Below is a small trained network, with its code and all its weights. Each question gives an input and a class and asks what happens when units are switched off, that is, made to give their printed mean instead of their output.

import numpy as np


def w(rows, s, z=0):
    codes = np.array(rows[::2]) - 128.0
    scale = np.full(codes.shape[1], s)
    scale[-1] = z or s
    return codes * scale


def f(y):
    return y / 2 * (1 + np.tanh(0.7978845608 * (y + 0.044715 * y**3)))


def log_softmax(a):
    a = a - a.max(-1, keepdims=True)
    return a - np.log(np.exp(a).sum(-1, keepdims=True))


def net(x, mask):
    res = np.array(x, float).reshape(1, 8) / 4 @ E
    y = f(res @ A[0][:, :-1].T + A[0][:, -1])
    res = res + np.where(mask, y, B[0][:, -1]) @ B[0][:, :-1]
    return log_softmax(res[-1] @ U[:, :-1].T + U[:, -1])


A, B = {}, {}
E = w([
[141,126,137,136,129,130,116,130,121,146,131,122],'x0',
[124,119,114,127,121,127,147,120,129,115,134,130],'x1',
[201,24,126,48,149,93,6,35,126,62,124,191],'x2',
[113,126,136,125,121,144,136,103,142,130,132,125],'x3',
[226,203,210,29,67,202,161,154,71,115,186,170],'x4',
[77,84,227,93,132,29,254,138,124,232,106,227],'x5',
[132,112,118,126,126,133,137,140,136,120,132,132],'x6',
[123,188,16,66,156,107,93,138,236,217,176,190],'x7',
],0.0092)
A[0] = w([
[84,171,130,145,122,152,170,176,125,159,130,108,2],'neuron 1',
[113,72,215,82,132,6,216,159,105,228,104,205,107],'neuron 2',
[46,60,94,192,203,50,156,96,149,175,16,162,125],'neuron 3',
[108,108,182,147,138,115,125,121,89,93,144,89,25],'neuron 4',
[148,161,123,142,140,180,107,106,149,73,174,91,33],'neuron 5',
[183,180,190,2,95,183,179,164,87,148,151,201,76],'neuron 6',
[138,43,243,162,103,175,166,93,65,63,67,103,63],'neuron 7',
[98,122,96,163,161,108,109,97,135,131,52,116,42],'neuron 8',
[90,52,107,173,167,134,97,183,192,132,114,105,27],'neuron 9',
[136,170,64,30,161,137,107,115,236,226,199,196,41],'neuron 10',
[84,82,189,88,127,107,182,72,170,154,113,191,45],'neuron 11',
[183,15,153,35,158,76,41,38,125,82,124,202,53],'neuron 12',
],0.0079,0.012)
B[0] = w([
[55,204,88,196,104,138,157,166,74,138,189,87,140],'neuron 1',
[126,139,45,129,184,219,75,146,145,66,98,68,251],'neuron 2',
[176,103,196,78,68,89,127,79,123,139,213,125,223],'neuron 3',
[148,114,52,161,87,78,135,122,52,165,99,130,134],'neuron 4',
[162,96,44,118,147,160,126,75,99,95,155,97,145],'neuron 5',
[144,59,217,101,57,46,97,45,160,134,213,46,203],'neuron 6',
[150,165,70,149,132,35,141,134,99,141,38,231,200],'neuron 7',
[188,162,150,88,83,128,147,77,99,125,175,71,140],'neuron 8',
[176,113,184,109,58,120,112,84,100,129,160,105,143],'neuron 9',
[151,102,82,166,124,56,159,138,37,143,2,208,192],'neuron 10',
[183,182,19,169,137,176,82,102,108,96,145,133,169],'neuron 11',
[43,195,152,202,124,164,196,206,153,188,178,68,207],'neuron 12',
],0.0083,0.019)
U = w([
[156,96,183,100,90,67,87,59,134,148,177,124,94],'0',
[131,120,108,142,134,35,137,140,97,159,6,188,93],'1',
[135,115,56,117,168,254,37,106,143,85,101,116,86],'2',
[51,186,168,164,123,162,226,212,137,220,154,109,90],'3',
[104,102,175,89,146,140,120,132,153,142,104,172,254],'4',
],0.0079,0.023)

Each question gives the input, the list of numbers given to net, and the class t.
The units are the neurons (one row each of A and B). Each row of codes is followed by its name. A weight is (code - 128) times the scale printed after its matrix; where a second scale follows, it is the last column's (A, B and U).
mask holds one flag per neuron, in row order. A switched-off neuron (its flag False) gives its mean, the last column of its row in B, instead of its output. The means were averaged over made-up inputs and are rounded, as every weight is.
A unit's drop is (log p(t) with every unit on - log p(t) with that unit switched off) / (log p(t) with every unit on - log p(t) with every unit switched off).
The circuit of an input: a set's keep is (log p(t) with only the set's units on - log p(t) with every unit switched off) / (log p(t) with every unit on - log p(t) with every unit switched off). Starting from all 12 units, units are removed one at a time, each time the one whose removal leaves the highest keep (on an exact tie, the one counted first), for as long as the keep stays at least 0.8.
units of the circuit, in order: the units of the circuit, biggest drop first
most important unit: the unit with the biggest drop
top k neurons: the k neurons with the biggest drops, biggest first
drop of u: that unit's drop, to one decimal
input [4,1,-7,-1,8,1,5,-3], class 0: top 2 neurons => (neuron 6; neuron 12)
input [5,-1,-7,0,-3,-7,-7,7], class 1: top 4 neurons => (neuron 2; neuron 10; neuron 12; neuron 11)
input [-5,5,0,-1,-3,-8,3,-8], class 1: most important unit => neuron 7
input [-3,2,-7,0,5,-5,0,7], class 1: top 4 neurons => (neuron 10; neuron 12; neuron 2; neuron 3)
input [-1,-5,-5,-1,3,5,3,-1], class 2: units of the circuit, in order => (neuron 2; neuron 12)
input [-4,3,5,1,-6,3,-8,-3], class 0: top 2 neurons => (neuron 3; neuron 8)
input [-6,-8,7,1,-5,-7,1,7], class 1: top 2 neurons => (neuron 10; neuron 2)
input [1,-7,5,-8,-8,6,-2,-8], class 0: top 4 neurons => (neuron 3; neuron 10; neuron 8; neuron 9)
input [-4,5,-5,4,-6,-1,8,4], class 0: top 2 neurons => (neuron 3; neuron 12)
input [8,3,7,-3,-4,-6,1,3], class 3: top 2 neurons => (neuron 12; neuron 2)
input [1,4,3,6,2,6,-3,-5], class 2: top 3 neurons => (neuron 2; neuron 11; neuron 10)
input [-8,-8,1,2,1,7,7,6], class 2: top 3 neurons => (neuron 2; neuron 11; neuron 7)
input [-7,-6,3,-5,-4,-4,-1,0], class 4: top 2 neurons => (neuron 2; neuron 6)
input [-8,-5,5,-6,-8,6,1,8], class 0: top 4 neurons => (neuron 3; neuron 7; neuron 9; neuron 8)
input [8,8,-8,-1,-3,3,6,8], class 1: most important unit => neuron 10
input [-4,7,3,-4,7,-6,5,6], class 0: top 2 neurons => (neuron 6; neuron 2)
input [-4,-7,2,8,7,0,-8,8], class 1: drop of neuron 3 => 0.6
input [8,8,-2,3,-8,-5,-2,2], class 0: drop of neuron 2 => 0.1
input [-2,4,-8,1,-8,5,-4,-7], class 0: drop of neuron 12 => 0.4
input [-2,5,1,1,-7,-7,-5,0], class 0: units of the circuit, in order => (neuron 2)
